What each symbol does to the states:
at | fu si pe va
q57 | q191 q682 q673 q639
q903 | q157 q517 q901 q413
q41 | q160 q738 q147 q865
q224 | q15 q644 q526 q41
q191 | q398 q57 q428 q742
q788 | q141 q939 q209 q191
q786 | q209 q637 q57 q673
q673 | q428 q544 q639 q560
q616 | q923 q749 q753 q157
q923 | q584 q616 q338 q542
q314 | q208 q338 q612 q339
q753 | q338 q445 q157 q348
q15 | q901 q224 q299 q160
q517 | q903 q833 q15 q299
q160 | q799 q41 q46 q833
q544 | q673 q908 q634 q208
q209 | q738 q786 q191 q428
q338 | q314 q753 q542 q424
q639 | q742 q634 q560 q637
q974 | q644 q742 q788 q209
q208 | q560 q314 q101 q999
q742 | q974 q639 q939 q786
q560 | q939 q208 q637 q682
q901 | q348 q15 q413 q799
q833 | q517 q865 q224 q526
q526 | q299 q141 q41 q147
q799 | q749 q160 q715 q517
q908 | q544 q363 q584 q314
q141 | q526 q788 q738 q398
q687 | q363 q27 q616 q753
q542 | q612 q157 q424 q687
q637 | q786 q101 q682 q544
q939 | q788 q560 q786 q57
q157 | q542 q903 q348 q27
q738 | q41 q209 q398 q354
q865 | q833 q354 q644 q141
q749 | q616 q799 q445 q903
q682 | q57 q999 q544 q634
q363 | q908 q687 q923 q338
q612 | q101 q542 q339 q363
q584 | q634 q923 q314 q612
q27 | q687 q413 q749 q445
q428 | q354 q673 q742 q939
q147 | q46 q398 q865 q644
q299 | q413 q526 q160 q46
q354 | q865 q428 q974 q788
q46 | q715 q147 q833 q224
q715 | q445 q46 q517 q15
q424 | q339 q348 q687 q616
q999 | q682 q339 q908 q584
q445 | q753 q715 q903 q901
q339 | q999 q424 q363 q923
q413 | q27 q299 q799 q715
q398 | q147 q191 q354 q974
q644 | q224 q974 q141 q738
q101 | q637 q612 q999 q908
q634 | q639 q584 q208 q101
q348 | q424 q901 q27 q749

The rows follow the links: the fewer symbols apart two states are, the more alike their rows tend to be.

Each row is also shifted at random along 4 hidden directions that mean nothing.

Rows with their states:
 -74    13    34    37   -45    28   -25    55     9   -78   -32    11   -63   -61     1   -88   -91   -92    11    27  -107   -78  -142    -4    74  -102    61   -80    27   -13   -86     9    18   -95    88    37   127    51   -56    26     7   -28; state q682
 -31    35    58    26     0    80   -68    69   -11   -88   -30   -11   -74   -11     5   -90   -34   -49    45    56   -81   -24  -145   -42   104   -77    62   -49   -13   -33   -64   -24    47  -113   -14    82   102    71    11    29    -8   -81; state q673
  43    87   -47   -35   -11   145   -87   -55   -54  -121    53    29    51    64   -33   115    66    94    90  -125   -21   132     1    26    53    85   -19    83    27   -32    67    66   -69    25   -55    14  -113   -45   -24    41   -83   100; state q445
 386    91     1    24   -10  -161   -50    49   122  -119   -24   156   136    16    -4   -12  -234    -5   -80   -70   -87  -125    13   -77  -122   -71   -70    69    38   -38    21   199  -149   -64    -1   -50  -122    68   -67    19    35    99; state q517
  28     1    59     1    68     0   -21    49    15    25     0   -44   -38    37   -13   -46    54     4   -13   116    42    -4   -12   -73    31   -21    16   -17   -82    -7    -4   -60    73   -46  -143    93    16    88   104   -31    30  -133; state q209
 282   -33  -214   -11   -35    35   -46  -208   -21   -43   145   -69   -32    -1  -131    99   137    59   -46     9   123    94    79   157   -90    99    51     8    57   121    94    69  -161   -23    23    40    29    12     1   -98  -176   176; state q542
  60   -48   -86   -23   -26   -46    51   -79     3    24    77  -119   -46   -80   -42    72   -15   -15     3     3    20   -87    41   110   -64    63    21   -49   -13    10    45   -66   -16    53    75   -55    79   -87   -67     3    -7    61; state q923
  76   -12   -35    -1    71   -41   -51   -32    45    37    28    -6   -35    82   -59   -50   108    29   -97   132   133    51    59   -47   -73    -4     3    24   -20    89    35    36   -38   -80  -155   119   -20   150   143  -118   -56   -56; state q974
 -61    22     3    19   -32    30     8   -26   -46    68   -56   168    96    88    78    28    78    43   -28  -100    35   174    64   -14   -15     9   -68   103   109    49   -20   102   -48    37    41   -41  -153   -30    28   -27    -5    33; state q299
 -97   -10    52   -16    79    86   -74    50     0   -68     8   -57   -38    40   -72  -108    19    11    52   111    26     1   -35  -113   108   -10    66    -9  -105   -39    10   -22    59   -67  -171    85    24   134    43   -12   -92  -108; state q191
 144   -23   -35   -46     7    15    45   -22   -21   -13    64  -143   -23   -78   -46   109   -28    26    92   -47   -29   -93    33    78    23   103     9   -35   -82   -82    66  -116    54   112    -1   -83    36  -144   -78    84     7    32; state q424
-128   -17  -127   -54    -4  -122   -16   -58   103  -117   114  -128   -20   -97  -143    26  -154    -5   -29    23   -10  -222    37    64  -101    30    32   -46   -62   -26    88    21  -109   -27     3   -38    79    15  -101     9   -64   142; state q338
 -26   -17   -20    54   -71    99   -17   -26   -64    -8   -29    33   -83   -20    41   -65    54   -57     0    14   -33    70  -112    57    74   -58    71   -61    90    63   -90     0    10   -74   134    44   121    16   -12    -5   -46     2; state q544
  -6    68   -23   -56    -7   214   -54   -55  -117   -54    55    -4    23    65     9   155   158   103   124  -140     4   197     5    52    93   130   -27    80    23   -39    50    -7    10    87   -47    15  -103  -121    -2    60   -48    63; state q749
 249    37    -7    16    42    46   -99    -2    26   -67    25   -12   -60    59   -71   -63    64    -6   -43   115    40    49   -71   -47    25   -49    62    -9   -12    50   -10    41   -38  -143  -121   150    38   168    89   -78   -75   -47; state q742
 -33   -72   -11    59   -65    75    11     7   -32   -44   -29    -7   -53   -96   -31  -103  -104   -72    81    33   -62   -77   -72    33   119   -43    87   -79     5   -16   -59   -18    37   -22   154   -64   155   -17  -136    49  -102     1; state q101
-203   128   -15   -58    -2   -48   -93    27    80  -187    52    50    79    15   -36    66  -150    31     1  -117   -99   -76   -27   -35   -61    -6   -73    52    11   -76    58   136  -135   -42   -64     6  -114    15   -54    63    12   137; state q901
 191   -97    -4    58    17    19    15   -15   -15    54   -81   134   105    51   -36  -121   -31    46    15    28    83    89   145  -106    39    11     1    92     0    30     8   130   -19    31   -31   -92  -114    67   -37   -38  -162   -10; state q526
   4   -12    48   -13    73  -217    44    58   100   114    -3   -24    -2    35    26   -25     1   -23  -150   112    68   -95    68   -64  -147   -37   -58   -14   -54    32     7   -46     7   -22  -115    60   -26    82   124   -83   147  -107; state q398

From each start, follow one symbol. Which state do you reach?
Answer with the state's name.
 165   105    99   -10    -6   -36    38    86    -1    14   -53    86    86    19   140   106   -59    11    21  -153  -117   -11   -24   -29   -23    -4  -106    53    34   -78   -17   -13    40    90    26   -65  -121  -135   -10    93   202     5
si: q160
 -70   -71   -30    13   -58   -17   110   -28   -40   106    -5   -79   -70  -103    47    31    11   -43    10    -4   -17   -49   -16   123    -3    21    36   -92    26    22   -36  -122    56    78   169   -82   128  -130   -55    22    58     0
fu: q208
 -11   -51    71     3    74  -102    59    50    43   127   -36   -10    23    27     7   -58     1     7   -45    98    65   -43    90   -90   -41     5   -38     8   -85    -2     9   -55    80    39  -114   -22   -38    57    74   -31    57  -116
va: q354
  48    24    47    43   -34    96   -47    40   -44   -45   -28    12   -85    -6    33   -72    21   -61    29    42   -56    33  -154    -1   102   -71    66   -54    42     8   -84   -23    48   -91    60    78   112    45     9     8     3   -54
va: q682
  -1   -57   -54    59   -73   110   -24   -29   -45   -62   -24    25   -57   -55   -45  -102   -28   -49    42    37   -25     8   -72    39   104   -46   112   -55    56    44   -57    52   -22   -83   137   -10   135    44   -93    -9  -163    39
si: q314
 -91     6   -62    49   -62   -38   -15   -22    29   -30     0    14   -80   -48    15   -47   -27   -90   -96    35   -38   -39  -105    80   -48   -98    58   -71   103    96   -75    46   -75  -126   149    59   140    51    -4   -58     7    50
si: q584
 416   -43   152    59    29  -116   127   127     8   165  -145   111   124    -5   112   -60  -136   -21    11   -25   -36   -79    84  -115    -2   -24   -79    29   -41   -77   -37   -40   128   139    35  -177   -92   -85   -45    57   134  -107
si: q644
 -80   -44   112   -14    81    97    24    58   -66   109   -34   -68   -33    48    26   -36   113    25    82    84    60    74    21   -94   128    37    14    -3  -103   -47    -9  -144   177    58  -135    43     1    11   100     4    29  -197
pe: q209
  30   -66    90    29    45  -116   119    44     0   222   -87    40    55    43    93   -24    61     7   -60    30    84    35   119   -64   -46     5   -67    35   -31    22   -25   -72   102    98   -28   -64   -77   -28    80   -37   109  -126
si: q354
 248    55   -54   -53    21  -114    -2   -11    86   -86   104  -113     8   -70   -48   126  -116    19   -12   -37   -59  -188     6    59  -110    37   -29   -30   -69   -68   101   -40   -49    28   -42   -20    22   -59   -67    58    92    86
pe: q753
 124   -43   136     1    93   -92    64   132    38   107   -64   -56     2    -9    21   -64   -49   -19     4    96     9  -108    30  -121    18   -14   -26   -23  -140   -67     3  -125   152    49  -128   -17    -6    15    54    11   115  -191
fu: q865
-197     8    -2    18    -8   -26   -25     2    42   -25   -53   157   115    50   -16   -67   -86    32   -15   -56    -2    28    66   -81   -22   -26   -48    99    41     4     8   176   -97    -1     3   -59  -137    52   -48   -17   -95    70
fu: q799
 107   -97   -97    50   -72    69    28   -95   -56    22    15   -24   -61   -74   -39   -36    35   -24    25    36    33    25     1   111    36    17    83   -54    59    68   -25     0   -24     7   166   -48   130   -35   -74   -29  -127    56
fu: q634
-211   -67    52    11    47  -108    81    24    28   151   -73    50    63    44    37   -68    -9     5   -51    29    63    11   123   -79   -55    -2   -50    45   -28    20    -7     1    31    67   -39   -67   -80    12    45   -35    37   -69
va: q644
 -48   -86  -166     1   -55    77    32  -167   -73    64    78   -70   -76   -32   -33    66   171    11   -11    16   102   107    62   176   -36    78    56   -29    77   125     9   -23   -55    32   129    -9    85   -70    -4   -75  -106    93
fu: q999
 147    30  -117   -60    -3   -48     3   -95    13   -14   117  -107   -34   -34   -34   156    64    28   -40   -37    35   -19    42   126  -112    78   -20   -12     9    29    80   -38   -57    39    -5    23    20   -73    15   -16    42   105
pe: q616
 242   -59    73    33    77  -153    81    75    50   139   -62     6    41    25    22   -70   -39    -7   -69    94    62   -66   105   -91   -60   -25   -44    14   -81    -8     6   -37    72    48   -82   -41   -53    38    63   -25    79  -120
pe: q738
 -45    44    49    32   -10    50   -48    61    -2   -63   -33    -1   -78   -16    22   -69   -11   -71     9    49   -78   -16  -151   -20    61   -84    50   -57    13    -8   -76   -19    23  -112    24    94   105    70    27    12    22   -73
si: q634
